riz: 115; 151; 54; 136; 119; 112; 109; 168; 96; 152; 131; 90; 92; 165; 134; 130; 95; 106; 157; 134; 172; 88; 150; 138; 98
getif: 130; 91; 136; 137; 109; 129; 159; 120; 144; 186; 97; 139; 134; 135; 135; 125; 131; 158; 103; 140; 122; 87; 139; 142; 138
kapi: 99; 94; 31; 130; 187; 87; 140; 192; 89; 165; 116; 125; 74; 174; 126; 132; 116; 126; 168; 130; 174; 105; 190; 207; 143
dusan: 102; 64; 26; 155; 119; 102; 185; 218; 107; 165; 105; 124; 90; 187; 133; 136; 120; 187; 170; 156; 172; 106; 206; 221; 149
Zadu: 139; 97; 104; 157; 108; 138; 144; 160; 146; 128; 113; 106; 126; 156; 143; 136; 105; 150; 143; 153; 134; 119; 123; 134; 105
fituf: 122; 107; 139; 117; 117; 116; 149; 129; 133; 186; 115; 173; 130; 117; 126; 113; 135; 145; 123; 126; 121; 152; 142; 145; 96
Riti: 105; 57; 86; 163; 108; 107; 186; 220; 103; 162; 94; 117; 87; 189; 139; 137; 116; 155; 179; 119; 168; 105; 196; 227; 141
nen: 110; 116; 56; 138; 118; 112; 107; 167; 107; 155; 123; 97; 88; 156; 124; 132; 100; 106; 168; 139; 170; 89; 142; 139; 93
asked: 130; 91; 136; 137; 109; 129; 159; 120; 144; 186; 97; 139; 134; 135; 135; 125; 131; 158; 103; 140; 122; 87; 139; 142; 138
getif
asked: 102; 64; 26; 155; 119; 102; 185; 218; 107; 165; 105; 124; 90; 187; 133; 136; 120; 187; 170; 156; 172; 106; 206; 221; 149
dusan
asked: 99; 94; 31; 130; 187; 87; 140; 192; 89; 165; 116; 125; 74; 174; 126; 132; 116; 126; 168; 130; 174; 105; 190; 207; 143
kapi
asked: 105; 57; 86; 163; 108; 107; 186; 220; 103; 162; 94; 117; 87; 189; 139; 137; 116; 155; 179; 119; 168; 105; 196; 227; 141
Riti

pil: 121; 156; 138; 126; 130; 157; 146; 139; 120; 141; 117; 155; 126; 81; 125; 128; 106; 106; 133; 167; 111; 24; 100; 121; 68
Vode: 119; 143; 153; 125; 114; 165; 160; 141; 123; 129; 118; 156; 148; 107; 153; 138; 108; 108; 124; 169; 122; 108; 156; 121; 76
Bipuv: 121; 156; 138; 126; 130; 157; 146; 139; 120; 141; 117; 155; 154; 103; 150; 128; 106; 106; 133; 167; 111; 121; 100; 121; 90
rimu: 139; 162; 153; 129; 131; 161; 146; 139; 111; 140; 116; 157; 157; 112; 144; 141; 101; 101; 140; 178; 114; 128; 140; 115; 83
gaf: 116; 139; 146; 88; 144; 160; 160; 130; 139; 128; 117; 159; 155; 101; 147; 147; 115; 115; 150; 166; 125; 80; 132; 119; 56
mizo: 131; 144; 156; 122; 116; 156; 150; 136; 129; 127; 117; 145; 152; 108; 157; 139; 102; 102; 131; 171; 110; 58; 100; 119; 59
med: 131; 212; 112; 152; 96; 139; 110; 138; 138; 87; 101; 160; 69; 112; 177; 163; 147; 147; 108; 137; 113; 131; 109; 110; 59
Nakez: 137; 161; 82; 127; 130; 156; 143; 129; 114; 141; 117; 159; 151; 106; 148; 140; 105; 105; 137; 172; 109; 77; 147; 118; 81
katu: 139; 162; 153; 129; 131; 161; 146; 126; 111; 140; 116; 157; 155; 112; 144; 100; 101; 101; 140; 178; 114; 128; 140; 115; 83
gopam: 129; 148; 154; 120; 125; 159; 158; 147; 123; 137; 118; 147; 151; 105; 157; 137; 111; 111; 132; 167; 114; 196; 105; 120; 57
Zab: 122; 137; 187; 106; 138; 168; 160; 161; 97; 160; 111; 93; 198; 104; 115; 130; 82; 82; 157; 160; 108; 192; 137; 139; 81
asked: 131; 212; 112; 152; 96; 139; 110; 138; 138; 87; 101; 160; 69; 112; 177; 163; 147; 147; 108; 137; 113; 131; 109; 110; 59
med
asked: 137; 161; 82; 127; 130; 156; 143; 129; 114; 141; 117; 159; 151; 106; 148; 140; 105; 105; 137; 172; 109; 77; 147; 118; 81
Nakez
asked: 129; 148; 154; 120; 125; 159; 158; 147; 123; 137; 118; 147; 151; 105; 157; 137; 111; 111; 132; 167; 114; 196; 105; 120; 57
gopam
asked: 119; 143; 153; 125; 114; 165; 160; 141; 123; 129; 118; 156; 148; 107; 153; 138; 108; 108; 124; 169; 122; 108; 156; 121; 76
Vode
asked: 139; 162; 153; 129; 131; 161; 146; 126; 111; 140; 116; 157; 155; 112; 144; 100; 101; 101; 140; 178; 114; 128; 140; 115; 83
katu

Meno: 129; 137; 126; 133; 118; 152; 119; 129; 128; 127; 126; 130; 132; 117; 130; 111; 125; 131; 128; 119; 143; 137; 150; 118; 131; 131; 124; 125; 137; 130; 123; 138; 123; 127; 148; 120; 142; 124; 127; 120; 124; 134; 117; 136; 146
vuv: 99; 108; 145; 124; 127; 117; 133; 137; 132; 136; 155; 136; 125; 138; 127; 130; 107; 135; 116; 133; 146; 135; 56; 129; 123; 140; 131; 137; 120; 125; 131; 136; 133; 144; 109; 138; 120; 139; 133; 122; 118; 130; 135; 118; 122
Zati: 142; 159; 121; 136; 120; 104; 131; 131; 122; 127; 131; 120; 106; 114; 126; 136; 127; 128; 168; 125; 131; 127; 228; 124; 126; 129; 111; 131; 116; 137; 135; 123; 142; 127; 112; 128; 119; 137; 108; 139; 115; 131; 107; 114; 135
mor: 131; 97; 133; 112; 126; 143; 132; 129; 131; 130; 134; 130; 132; 118; 127; 148; 141; 137; 156; 128; 126; 137; 142; 111; 124; 117; 133; 128; 128; 125; 126; 123; 114; 142; 110; 124; 131; 126; 126; 122; 140; 131; 130; 136; 121
rumot: 113; 135; 137; 130; 130; 124; 132; 130; 133; 123; 125; 122; 134; 127; 131; 118; 123; 145; 155; 115; 123; 110; 104; 144; 123; 113; 135; 142; 120; 116; 147; 124; 137; 114; 104; 129; 133; 117; 104; 138; 131; 124; 104; 132; 117
Dite: 126; 136; 135; 116; 126; 117; 122; 137; 125; 131; 135; 127; 123; 124; 140; 75; 127; 128; 166; 136; 127; 133; 54; 131; 128; 134; 123; 120; 149; 131; 144; 125; 127; 139; 122; 133; 129; 111; 131; 120; 118; 134; 101; 137; 130
pup: 144; 118; 116; 115; 131; 124; 130; 124; 131; 124; 130; 132; 113; 115; 131; 139; 122; 132; 146; 126; 136; 124; 122; 147; 119; 123; 122; 131; 137; 103; 123; 128; 130; 131; 123; 129; 124; 113; 120; 124; 136; 130; 109; 123; 120
lerig: 118; 135; 120; 133; 131; 108; 130; 136; 128; 133; 131; 126; 128; 95; 129; 135; 125; 121; 187; 130; 116; 140; 83; 141; 146; 132; 124; 106; 143; 140; 132; 130; 128; 140; 134; 132; 119; 142; 108; 131; 132; 129; 136; 137; 121
Mubep: 144; 131; 133; 143; 117; 124; 125; 127; 128; 135; 150; 134; 123; 137; 126; 126; 130; 122; 146; 120; 116; 139; 85; 126; 135; 124; 129; 120; 139; 133; 114; 132; 128; 134; 116; 127; 145; 118; 135; 151; 109; 122; 145; 120; 134
asked: 144; 118; 116; 115; 131; 124; 130; 124; 131; 124; 130; 132; 113; 115; 131; 139; 122; 132; 146; 126; 136; 124; 122; 147; 119; 123; 122; 131; 137; 103; 123; 128; 130; 131; 123; 129; 124; 113; 120; 124; 136; 130; 109; 123; 120
pup
asked: 144; 131; 133; 143; 117; 124; 125; 127; 128; 135; 150; 134; 123; 137; 126; 126; 130; 122; 146; 120; 116; 139; 85; 126; 135; 124; 129; 120; 139; 133; 114; 132; 128; 134; 116; 127; 145; 118; 135; 151; 109; 122; 145; 120; 134
Mubep

bebe: 185; 85; 79; 175; 209; 87; 166; 73; 146; 97; 94; 120; 126; 143; 136; 143; 132; 129; 140; 142
Refu: 107; 96; 107; 141; 107; 92; 145; 119; 152; 104; 120; 123; 129; 149; 140; 149; 135; 132; 145; 146
rin: 108; 90; 104; 151; 110; 86; 155; 119; 163; 101; 123; 95; 136; 159; 147; 160; 140; 136; 156; 152
Fasu: 206; 72; 62; 189; 239; 75; 175; 53; 147; 87; 129; 226; 177; 161; 124; 172; 95; 109; 197; 42
tisu: 185; 85; 79; 175; 209; 87; 166; 73; 146; 97; 129; 201; 165; 156; 127; 164; 105; 115; 182; 68
Luse: 206; 71; 61; 189; 239; 74; 175; 52; 147; 86; 128; 226; 177; 161; 124; 159; 94; 108; 197; 41
nize: 185; 85; 79; 175; 209; 87; 166; 73; 146; 97; 129; 201; 165; 156; 127; 146; 105; 115; 182; 68
lesu: 110; 104; 111; 130; 110; 102; 132; 118; 137; 109; 118; 119; 123; 135; 130; 158; 127; 125; 133; 133
nur: 110; 104; 111; 130; 110; 102; 132; 158; 137; 109; 118; 122; 123; 135; 130; 135; 127; 125; 133; 133
common tisu lesu: 
127
common nur nize: 
127

Gif: 188; 142; 140; 187; 165
pema: 187; 165; 187; 122; 124
lan: 164; 52; 30; 133; 122
sab: 180; 121; 182; 115; 122
common pema lan: 
122
common sab lan: 
122
common sab pema: 
122
common lan pema: 
122

Dol: 111; 122; 135; 145; 162; 159; 156; 134; 128; 172; 138; 109; 113; 121; 116; 98
sepov: 109; 105; 118; 108; 100; 113; 129; 137; 151; 143; 130; 158; 165; 150; 136; 118
vepeb: 129; 142; 158; 164; 149; 131; 119; 112; 106; 135; 132; 116; 116; 98; 107; 123
ganun: 147; 162; 160; 142; 132; 112; 112; 114; 113; 88; 122; 103; 101; 117; 128; 143
Bige: 99; 115; 124; 142; 147; 100; 157; 148; 130; 137; 132; 117; 109; 110; 116; 107
Feran: 116; 110; 99; 112; 128; 134; 155; 166; 160; 119; 121; 137; 131; 120; 112; 112
Tefu: 108; 104; 102; 118; 129; 139; 154; 158; 154; 150; 136; 138; 124; 108; 106; 113
Febo: 121; 112; 100; 110; 117; 133; 140; 155; 164; 133; 127; 156; 133; 126; 110; 112
ravon: 104; 104; 115; 132; 137; 145; 157; 165; 142; 134; 125; 134; 121; 110; 115; 114
giv: 143; 124; 117; 113; 114; 116; 102; 104; 121; 24; 132; 132; 144; 160; 101; 152
asked: 109; 105; 118; 108; 100; 113; 129; 137; 151; 143; 130; 158; 165; 150; 136; 118
sepov
asked: 104; 104; 115; 132; 137; 145; 157; 165; 142; 134; 125; 134; 121; 110; 115; 114
ravon

